Where the symbols take the nodes:
jl e sm
jl t dg
jl s sr
rr e nb
rr t hb
rr s nq
rt e bl
rt t gd
rt s pr
bp e rt
bp t td
bp s sl
gb e fl
gb t bl
gb s nl
qg e hp
qg t lg
qg s pz
hp e lz
hp t gh
hp s tn
qr e bc
qr t gt
qr s fs
gz e gr
gz t ch
gz s gm
td e qb
td t hd
td s rt
pj e dl
pj t md
pj s qm
jd e sl
jd t bb
jd s gt
bl e sl
bl t bp
bl s nr
gm e bb
gm t gr
gm s jd
nj e fs
nj t qr
nj s zt
fs e hd
fs t bc
fs s td
ls e gz
ls t jd
ls s qr
ch e bn
ch t sq
ch s gr
sl e gb
sl t dz
sl s hg
gg e jn
gg t gn
gg s pg
sf e zm
sf t nl
sf s qh
tj e rr
tj t qz
tj s cz
nl e th
nl t sd
nl s jh
cf e qr
cf t ls
cf s nj
hd e pr
hd t nj
hd s qb
cm e gg
cm t nb
cm s dg
sq e nz
sq t pz
sq s bn
rm e dz
rm t gn
rm s dz
rn e zg
rn t hg
rn s sf
bn e gz
bn t nz
bn s zt
fl e hg
fl t sl
fl s gj
jn e dg
jn t cm
jn s nc
zg e dz
zg t rm
zg s rn
gn e hc
gn t qh
gn s zr
qz e jl
qz t hq
qz s rr
lz e lg
lz t qg
lz s sq
zc e qh
zc t dz
zc s gn
dz e zr
dz t zr
dz s ds
bc e nj
bc t cf
bc s hd
sm e qc
sm t bd
sm s hq
qh e jh
qh t nr
qh s hc
nz e bb
nz t tn
nz s gz
sd e rn
sd t fl
sd s th
pr e td
pr t fs
pr s bp
lg e dg
lg t cz
lg s hp
dg e bd
dg t gg
dg s sm
dl e pg
dl t ds
dl s nc
th e sf
th t rn
th s dm
hb e tj
hb t mc
hb s md
gl e md
gl t zg
gl s pj
qb e bp
qb t pr
qb s bl
gt e cf
gt t gd
gt s bc
cz e gr
cz t tn
cz s lz
ds e mc
ds t gl
ds s sr
pz e tn
pz t rr
pz s nz
nq e lg
nq t nb
nq s qg
nc e mc
nc t pg
nc s jn
nr e zc
nr t zm
nr s sd
gh e cz
gh t jl
gh s lz
md e ds
md t dz
md s dl
zt e gm
zt t gz
zt s gj
gd e ls
gd t gj
gd s cf
gj e gr
gj t gm
gj s ls
jh e sd
jh t zc
jh s sl
tn e sm
tn t lz
tn s ch
hq e cz
hq t nz
hq s hb
qm e zm
qm t qc
qm s gg
sr e hq
sr t sm
sr s nb
bd e jl
bd t nb
bd s qc
zr e zg
zr t hc
zr s hq
hc e rm
hc t jh
hc s zg
zm e dm
zm t th
zm s fs
pg e qm
pg t pj
pg s cm
mc e qz
mc t qz
mc s tj
hg e sd
hg t gb
hg s nl
qc e sr
qc t jl
qc s mc
dm e nr
dm t jh
dm s qh
bb e bl
bb t zt
bb s pz
gr e zt
gr t bn
gr s bb
nb e cz
nb t tj
nb s lg

In the rows, 54 means zero.

The rows follow the links: the fewer symbols apart two nodes are, the more alike their rows tend to be.

Each row is also shifted at random along 3 hidden directions that mean nothing.

Some nodes, each with a row of numbers:
hc
[  50   49   59   47   54   47   52   50   47   47   52   56   65   49   47   53   46   59   52   72   48   59   43   57   49   73   52   61   48   63   51   51   45   55   50   64   49   48   59   58   48   54   61   55   65   58   56   56   52   50   55   45   49   50   55   61   67   37   44   63   61   52   64   59   54   48   57   39   58   63]
qr
[  53   58   49   63   64   54   58   52   54   36   54   58   61   50   42   61   46   45   58   52   49   67   53   53   60   52   58   53   57   63   54   58   53   52   64   55   54   59   54   49   55   56   61   55   67   68   43   69   40   56   62   65   50   43   60   48   50   46   53   59   54   52   55   56   51   54   57   61   59   55]
gl
[  46   51   61   50   56   48   49   60   58   61   64   47   56   53   58   54   51   58   48   42   59   50   56   40   50   47   49   58   58   48   57   50   52   56   54   51   43   68   61   61   62   52   55   56   43   55   58   43   48   47   53   39   62   50   54   56   35   55   56   57   60   54   56   54   41   39   45   58   50   49]
zt
[  64   55   53   63   54   49   56   52   57   49   50   54   56   55   49   62   55   51   60   57   56   61   56   55   65   56   55   52   62   49   53   58   56   56   59   47   58   52   56   54   53   48   50   48   69   56   47   63   42   52   51   61   48   57   65   51   50   57   52   48   45   49   48   54   50   60   58   53   53   53]
qh
[  41   47   56   41   45   55   56   54   48   61   48   58   60   55   56   49   51   60   54   67   48   48   46   61   52   69   56   57   45   59   50   47   41   56   49   65   52   43   48   53   49   56   56   61   50   46   59   54   69   56   57   46   55   54   48   60   69   50   48   59   56   55   57   53   58   49   56   40   55   66]
gb
[  52   54   60   49   47   57   55   45   41   56   53   55   59   54   53   53   52   60   44   65   54   60   52   59   62   62   44   48   42   51   60   53   53   62   47   61   61   43   60   61   48   55   55   55   63   49   54   50   51   53   61   58   54   53   51   64   64   49   53   50   52   54   52   53   56   62   54   51   48   65]
pz
[  46   53   52   60   51   50   52   53   59   54   43   56   47   55   54   57   59   52   65   63   54   52   53   59   52   58   61   54   57   52   47   58   59   50   53   48   60   46   47   47   51   50   49   44   60   55   54   59   57   58   43   59   48   65   60   53   64   55   52   46   49   49   52   52   59   66   62   46   58   49]
bb
[  40   54   52   55   48   53   53   61   60   67   42   53   47   61   63   59   63   51   65   49   58   45   56   55   62   49   61   46   63   40   51   57   53   58   58   45   59   52   44   50   57   46   45   48   47   45   53   56   59   59   46   55   55   67   59   52   49   69   52   42   41   52   45   50   53   56   56   52   48   50]
th
[  26   53   64   53   52   59   59   54   40   50   64   57   56   56   46   62   40   60   47   50   52   72   58   47   63   56   51   64   48   58   56   52   48   64   47   56   52   56   66   55   52   63   67   64   52   57   52   49   44   52   55   52   60   40   49   54   51   43   59   55   59   57   59   48   50   64   53   54   48   65]
mc
[  75   55   60   55   58   46   51   39   56   47   52   48   56   49   50   44   56   55   44   63   55   43   49   59   45   58   45   45   53   54   60   52   66   46   58   57   54   48   58   65   54   55   51   45   62   63   55   48   45   53   63   58   52   52   55   56   55   49   51   54   58   53   55   53   58   51   57   58   54   49]
sm
[  71   56   54   59   51   55   54   43   59   52   50   51   44   52   54   40   59   52   51   60   55   39   51   64   42   51   54   46   52   55   57   50   67   43   56   57   56   46   48   55   54   58   49   49   50   57   56   52   59   59   60   63   56   55   50   48   58   58   55   52   56   55   51   47   66   57   56   57   55   46]
ds
[  51   51   58   50   54   43   51   40   56   50   51   49   65   49   52   44   53   57   47   71   52   48   47   60   44   69   43   48   51   57   55   50   56   47   54   63   50   46   60   68   52   51   50   48   67   55   59   52   47   49   60   49   48   54   57   61   59   47   46   60   60   49   59   60   54   43   54   48   57   54]
cm
[  55   54   45   52   50   60   59   53   59   59   59   51   48   59   53   40   60   54   52   54   55   50   57   59   49   55   54   63   54   56   52   46   53   47   51   57   51   52   52   57   52   60   45   62   53   42   57   55   68   49   50   57   51   54   47   43   55   68   61   55   55   53   54   55   59   48   51   57   54   50]
fl
[  61   53   61   50   48   56   57   44   43   57   51   56   60   57   51   52   52   59   46   63   54   56   53   61   65   61   45   47   44   50   59   52   52   60   48   60   60   40   60   63   50   55   53   56   61   49   54   52   53   54   62   57   55   54   51   62   60   53   52   49   50   55   52   50   56   62   57   52   48   64]
cf
[  62   56   47   58   60   55   58   51   57   45   45   59   61   53   48   54   53   45   60   59   49   52   48   61   56   57   58   44   54   59   52   53   50   49   65   59   57   51   46   49   52   54   54   54   64   60   47   69   53   60   66   64   49   51   58   48   56   54   48   57   51   53   50   57   58   49   57   56   60   58]
rn
[  47   49   64   45   48   56   55   54   46   61   55   56   56   57   56   55   48   61   48   56   52   53   53   53   57   59   50   56   46   52   56   48   46   60   49   61   51   53   56   56   54   56   60   62   44   50   59   47   58   53   59   45   62   50   47   58   56   50   52   55   57   58   56   48   53   54   51   48   48   64]
nj
[  49   57   43   55   61   57   55   56   58   50   48   60   58   53   54   56   56   45   61   49   50   52   51   55   57   51   62   45   57   57   51   54   52   52   65   54   56   58   44   45   55   52   52   55   54   56   47   64   56   61   62   60   49   53   57   49   53   57   51   57   50   56   52   56   56   50   55   60   57   55]
pr
[  88   59   42   51   60   57   46   55   53   54   55   55   60   43   60   53   62   49   50   52   56   57   53   57   50   50   49   48   48   59   56   60   59   49   52   54   60   56   53   53   52   46   48   50   62   50   55   53   57   54   56   59   45   64   53   65   59   53   53   55   51   52   50   66   54   47   50   63   60   47]
sq
[  41   51   49   56   48   51   54   58   61   60   43   56   46   59   59   58   63   52   68   58   55   48   54   57   55   55   63   54   60   46   46   56   54   54   54   47   58   47   42   48   53   49   47   46   54   48   56   59   61   58   40   55   50   66   59   52   61   63   50   46   45   49   51   53   59   61   59   45   55   50]
gn
[  88   49   56   44   53   53   50   70   56   64   64   52   52   53   61   55   49   57   53   38   57   50   56   39   50   45   57   62   58   51   53   49   44   57   51   55   41   71   51   52   61   55   57   62   29   52   60   44   62   53   50   37   65   49   47   53   41   55   56   57   59   59   55   54   44   40   44   54   52   53]
ls
[  43   56   51   60   57   54   57   56   59   50   48   57   56   58   51   61   53   47   60   49   51   54   55   55   65   50   59   47   61   51   53   56   50   55   66   52   56   57   48   49   56   52   54   54   54   58   46   66   47   58   60   61   54   51   60   46   46   58   53   52   48   53   48   51   52   54   56   58   54   57]
qm
[  92   54   48   48   50   59   56   53   59   61   61   48   53   58   56   38   58   56   46   52   58   47   57   57   52   54   49   59   53   54   55   44   52   48   51   60   50   56   58   62   53   59   45   63   52   43   58   51   64   45   56   53   55   52   44   45   50   68   61   57   57   52   51   56   54   40   46   59   54   52]
nl
[  66   51   62   49   48   59   58   50   43   56   59   56   55   55   52   53   47   60   44   57   53   60   56   54   62   58   47   56   45   52   60   50   50   61   48   60   54   50   61   60   52   59   58   61   52   50   56   48   54   53   61   53   60   48   48   58   58   49   54   52   54   58   54   50   54   61   51   52   48   63]
rm
[  52   48   59   45   53   46   50   57   54   56   52   54   60   50   57   54   50   59   54   62   52   51   47   52   47   65   52   58   50   57   51   51   45   55   52   60   46   55   53   56   54   51   57   55   52   54   58   51   55   53   54   40   55   53   54   61   57   45   46   62   59   54   58   59   52   43   53   43   57   57]
gj
[  32   55   54   60   53   51   57   52   55   51   45   55   58   61   49   62   54   50   61   56   54   57   57   56   69   55   56   49   59   47   53   56   51   59   61   49   57   50   53   56   53   50   53   51   64   56   46   64   42   56   54   60   51   55   62   50   50   59   51   50   44   50   49   52   53   61   59   55   49   58]
bl
[  77   59   50   48   56   57   48   58   48   59   61   53   55   48   62   59   59   56   47   41   60   62   60   45   59   43   46   51   51   49   61   62   58   61   46   50   59   59   62   58   55   48   54   53   53   48   56   43   50   50   53   53   55   61   52   67   49   53   58   49   50   57   50   58   47   56   48   65   50   50]
rr
[  45   55   65   63   57   51   50   54   57   47   58   51   44   51   54   58   51   51   53   41   56   50   56   43   48   39   56   51   61   49   57   59   67   52   57   45   53   63   56   51   63   55   60   45   40   68   52   44   42   57   53   54   63   50   56   52   41   49   56   48   58   58   54   44   52   63   51   62   52   43]
nc
[  50   54   49   54   52   56   58   47   58   53   60   48   55   57   48   40   56   55   47   61   55   56   57   60   52   62   45   60   53   56   54   46   56   47   51   59   50   50   62   65   50   59   45   59   67   49   56   56   55   44   54   57   47   51   50   46   55   61   59   58   58   48   55   59   56   47   53   55   54   52]
nz
[  75   53   52   61   52   48   52   54   60   54   46   54   48   55   55   57   58   52   64   59   55   54   54   56   55   56   58   53   59   48   51   58   59   53   55   46   58   49   50   53   53   48   49   46   59   53   52   59   51   54   44   57   49   64   63   52   56   59   52   48   47   48   49   53   53   60   60   49   54   50]

Start here and follow the symbols in turn, left to right. Where do you end up?
Answers are names.
[  29   60   44   59   66   60   53   56   51   39   59   60   61   46   49   63   49   46   57   46   50   71   54   50   59   46   57   53   52   64   53   63   54   53   57   52   57   61   56   47   53   52   61   55   64   60   45   62   45   54   58   62   46   50   58   56   54   46   56   59   55   55   56   62   51   55   53   62   59   56]
t t t t -> jd
[  45   52   51   45   52   51   56   55   63   65   56   46   56   57   60   40   61   56   48   53   58   40   54   55   50   57   48   55   56   50   54   45   52   50   54   56   48   53   54   64   55   53   43   58   51   44   60   49   63   47   52   47   54   57   50   50   47   68   56   55   56   51   53   57   54   37   48   54   52   49]
e s t e s -> lz
[  60   57   56   62   59   53   56   58   56   50   55   56   55   56   51   67   49   48   57   42   56   61   59   48   69   44   57   47   64   47   58   59   53   60   61   45   57   62   56   53   59   50   56   53   53   59   45   60   38   53   57   59   56   51   60   46   37   58   55   49   45   53   46   49   45   56   52   62   49   53]
e t s -> ds
[  86   57   45   54   57   57   55   58   60   58   46   58   54   54   59   55   60   43   59   46   53   44   53   56   58   46   60   39   58   49   56   53   50   52   67   55   57   59   43   49   58   50   47   55   48   50   49   63   60   61   64   60   58   57   56   48   44   66   52   53   45   57   43   53   54   45   52   63   54   51]
s e s -> fs
[  96   54   61   56   53   45   48   46   59   53   47   49   50   46   58   47   57   52   52   61   56   34   49   59   39   54   52   40   55   50   58   55   64   45   58   55   54   50   49   57   56   51   51   42   50   62   57   49   52   58   58   55   57   58   57   57   54   52   47   53   54   56   51   49   58   50   56   54   55   45]
e s t s e -> tn
[  31   56   56   59   52   59   57   48   57   54   55   51   42   58   54   45   57   51   51   46   53   41   56   57   46   44   58   50   55   54   55   51   65   46   57   51   54   53   50   51   57   63   54   55   41   57   53   49   58   59   58   58   59   49   48   44   50   59   62   53   57   57   55   43   62   61   55   63   52   50]
e s t -> sm
[   4   53   49   49   51   58   59   55   57   60   57   50   52   62   53   45   56   56   51   54   54   52   57   57   52   59   53   63   54   54   51   47   48   50   51   56   50   51   56   59   52   58   47   62   56   43   56   55   62   47   49   51   50   54   48   46   54   66   57   56   55   52   56   58   55   47   52   52   53   54]
e s s e -> qm
[  35   55   59   59   53   55   57   43   57   50   57   50   48   55   49   45   54   52   45   52   52   46   55   54   46   49   51   50   55   55   59   52   65   47   56   54   53   53   58   58   56   62   55   51   51   60   52   48   52   55   61   59   57   47   52   48   48   55   58   54   59   55   57   48   59   59   55   62   52   48]
e s t -> tj
[  57   53   65   52   51   59   56   56   42   60   67   53   52   58   53   61   45   59   44   40   57   63   61   42   65   45   49   57   50   46   61   55   53   65   47   52   53   59   65   58   57   57   60   61   41   54   53   42   46   51   58   50   66   45   47   57   42   50   60   51   55   59   53   45   48   62   48   60   45   60]
s t t e -> hg
[  30   56   56   61   54   52   56   61   58   57   52   53   50   63   56   66   55   52   63   42   58   55   60   47   69   45   59   52   64   41   52   59   52   61   60   42   56   59   52   51   57   49   52   50   50   53   48   56   44   54   46   55   58   57   62   48   40   64   56   45   43   52   49   49   45   60   53   57   48   52]
s s t e e -> gz
[  43   50   61   46   55   47   52   54   52   54   55   54   62   52   55   56   46   60   52   58   53   54   49   49   49   64   53   59   53   55   54   52   45   57   51   59   46   56   58   57   53   53   59   56   51   57   59   49   50   51   52   39   56   49   54   62   55   42   48   59   62   54   60   55   49   46   53   46   55   60]
s s s s -> hc
[  69   59   38   50   61   58   48   60   57   57   50   57   56   46   64   52   64   47   57   49   54   50   51   57   50   48   57   42   52   58   54   59   54   50   58   55   60   56   44   47   54   45   48   52   54   47   53   58   64   58   61   59   48   63   53   61   60   58   53   55   49   58   49   63   56   44   50   62   58   49]
s s s e -> zc
[  61   59   47   52   59   57   46   56   49   53   61   54   58   43   59   57   61   53   49   48   58   64   57   50   54   47   49   50   49   55   57   64   60   56   48   50   60   58   59   54   53   45   51   49   61   50   55   48   51   50   53   56   48   62   55   67   56   51   55   52   52   54   52   64   51   53   51   62   55   50]
s s t -> gb
[  27   48   60   45   52   54   54   63   48   60   59   54   55   55   58   57   46   59   55   51   51   56   52   45   53   57   56   62   51   55   51   50   43   61   50   57   45   60   54   51   57   55   61   62   40   53   57   47   58   53   51   39   62   48   50   58   54   48   52   58   59   58   60   53   50   50   51   46   52   61]
s e e -> rm
[  71   57   40   48   57   57   48   53   52   58   49   57   60   44   64   49   66   52   53   58   55   53   50   62   48   54   50   44   47   58   54   59   58   50   49   57   63   47   51   54   50   45   45   48   63   44   57   52   64   55   56   58   42   68   54   68   67   56   50   53   51   53   52   67   59   47   53   57   59   48]
s t t t -> hd
[  32   54   60   44   48   58   51   59   45   69   56   54   53   57   65   58   57   58   49   44   57   50   58   49   62   47   49   48   50   42   59   53   49   65   48   53   56   54   55   57   57   51   54   58   37   44   59   40   59   57   57   45   63   58   46   63   49   58   56   47   50   62   51   49   51   55   47   56   44   59]
s e s -> th
[  79   52   52   47   49   60   59   51   45   58   58   58   58   54   52   48   50   57   47   62   50   56   52   61   56   62   50   56   42   60   56   47   47   56   50   65   55   47   55   57   50   60   55   64   56   48   57   55   64   53   60   55   56   49   44   56   63   51   53   58   57   56   55   55   58   52   52   51   53   65]
t t s -> sf
[  51   51   58   45   49   59   55   58   46   61   57   58   55   56   56   56   50   58   47   52   53   57   55   51   58   56   53   59   46   54   54   49   43   61   47   59   52   55   57   53   53   58   59   63   43   48   59   47   63   55   55   47   61   49   46   57   57   51   55   55   58   60   56   51   52   53   50   50   50   63]
e s t s -> hc
[  62   54   46   52   52   59   59   48   58   54   58   52   54   59   51   38   58   55   52   63   53   52   56   64   51   61   50   62   52   59   53   47   54   47   50   59   53   47   58   61   49   60   45   61   65   45   56   58   63   47   52   59   46   55   48   44   61   63   58   58   56   49   55   59   60   46   54   54   56   53]
t t e -> cz
